Here is a tiny trained network, its code and every weight. The questions are about switching its units off for an input and a class, where a switched-off unit gives its printed mean instead of its output.

import numpy as np


def w(rows, s, z=0):
    codes = np.array(rows[::2]) - 128.0
    scale = np.full(codes.shape[1], s)
    scale[-1] = z or s
    return codes * scale


def f(y):
    return y / 2 * (1 + np.tanh(0.7978845608 * (y + 0.044715 * y**3)))


def log_softmax(a):
    a = a - a.max(-1, keepdims=True)
    return a - np.log(np.exp(a).sum(-1, keepdims=True))


def net(x, mask):
    res = np.array(x, float).reshape(1, 5) / 4 @ E
    y = f(res @ A[0][:, :-1].T + A[0][:, -1])
    res = res + np.where(mask, y, B[0][:, -1]) @ B[0][:, :-1]
    return log_softmax(res[-1] @ U[:, :-1].T + U[:, -1])


A, B = {}, {}
E = w([
[186,82,12],'x0',
[126,126,129],'x1',
[163,41,159],'x2',
[255,177,152],'x3',
[130,125,129],'x4',
],0.0071)
A[0] = w([
[178,80,169,142],'n1',
[184,198,148,130],'n2',
[74,126,80,78],'n3',
[67,208,97,179],'n4',
[119,145,185,175],'n5',
[126,138,247,80],'n6',
[71,48,147,172],'n7',
[149,94,141,173],'n8',
[188,38,117,164],'n9',
[161,60,70,149],'n10',
[181,156,128,81],'n11',
[144,46,186,254],'n12',
[188,170,166,142],'n13',
[172,94,65,53],'n14',
[110,72,10,123],'n15',
[84,97,80,143],'n16',
[171,157,21,99],'n17',
[192,194,177,130],'n18',
[149,143,116,137],'n19',
[153,104,94,127],'n20',
[78,103,115,178],'n21',
[106,251,60,124],'n22',
[46,93,111,213],'n23',
[190,159,153,92],'n24',
[74,180,187,111],'n25',
[144,74,116,160],'n26',
],0.012,0.0032)
B[0] = w([
[177,141,95,178],'n1',
[142,56,89,211],'n2',
[125,49,127,161],'n3',
[202,111,87,208],'n4',
[75,153,2,180],'n5',
[12,121,71,213],'n6',
[189,104,50,213],'n7',
[87,200,35,158],'n8',
[114,151,84,232],'n9',
[59,161,103,227],'n10',
[141,78,154,164],'n11',
[181,236,37,223],'n12',
[111,69,55,205],'n13',
[94,105,123,191],'n14',
[115,130,101,254],'n15',
[146,111,140,184],'n16',
[48,87,147,228],'n17',
[144,68,82,226],'n18',
[72,109,74,144],'n19',
[27,148,113,164],'n20',
[193,93,113,180],'n21',
[177,216,22,222],'n22',
[214,93,59,231],'n23',
[134,43,115,183],'n24',
[100,58,47,206],'n25',
[123,161,110,173],'n26',
],0.0059,0.0055)
U = w([
[2,121,121,105],'0',
[169,98,141,247],'1',
[232,25,146,92],'2',
[147,157,132,214],'3',
[180,214,111,117],'4',
[167,161,210,74],'5',
[138,116,214,1],'6',
],0.013,0.0058)

Each question gives the input, the list of numbers given to net, and the class t.
The units are the neurons (one row each of A and B). Each row of codes is followed by its name. A weight is (code - 128) times the scale printed after its matrix; where a second scale follows, it is the last column's (A, B and U).
mask holds one flag per neuron, in row order. A switched-off neuron (its flag False) gives its mean, the last column of its row in B, instead of its output. The means were averaged over made-up inputs and are rounded, as every weight is.
A unit's drop is (log p(t) with every unit on - log p(t) with that unit switched off) / (log p(t) with every unit on - log p(t) with every unit switched off).
The circuit of an input: a set's keep is (log p(t) with only the set's units on - log p(t) with every unit switched off) / (log p(t) with every unit on - log p(t) with every unit switched off). Starting from the 12 units with the biggest drops (on a tie, the unit counted first), units are removed one at a time, each time the one whose removal leaves the highest keep (on an exact tie, the one counted first), for as long as the keep stays at least 0.8.
circuit, biggest first: the units of the circuit, biggest drop first
k most important neurons: the k neurons with the biggest drops, biggest first
drop when u is switched off: that unit's drop, to one decimal
input [-5,-5,6,3,0], class 4: circuit, biggest first : n12
input [-5,1,-6,-5,2], class 4: circuit, biggest first : n22; n4
input [-5,8,-7,-3,4], class 1: circuit, biggest first : n4; n10
input [-4,-2,5,-6,-6], class 2: circuit, biggest first : n23; n7
input [4,4,0,-5,-5], class 2: circuit, biggest first : n23; n6
input [-5,6,-6,-3,-1], class 1: circuit, biggest first : n4; n10
input [7,-1,7,-2,5], class 0: 2 most important neurons : n10; n20
input [-3,-5,-7,8,-1], class 2: 2 most important neurons : n2; n18
input [-7,-3,4,-8,-1], class 2: 3 most important neurons : n23; n7; n21
input [7,1,8,3,5], class 4: 3 most important neurons : n12; n1; n6
input [-8,4,8,6,-2], class 0: 2 most important neurons : n6; n5
input [7,-5,8,-4,-8], class 3: 3 most important neurons : n12; n6; n7
input [-6,6,-3,-7,-3], class 2: 2 most important neurons : n23; n4
input [-6,4,3,5,-6], class 0: circuit, biggest first : n6
input [-7,8,-8,-8,4], class 1: 2 most important neurons : n4; n23
input [-4,3,-4,-8,-4], class 2: drop when n23 is switched off : 0.1
input [5,6,8,-1,-6], class 4: drop when n12 is switched off : 0.2
input [-7,-7,3,5,5], class 0: drop when n6 is switched off : 0.8
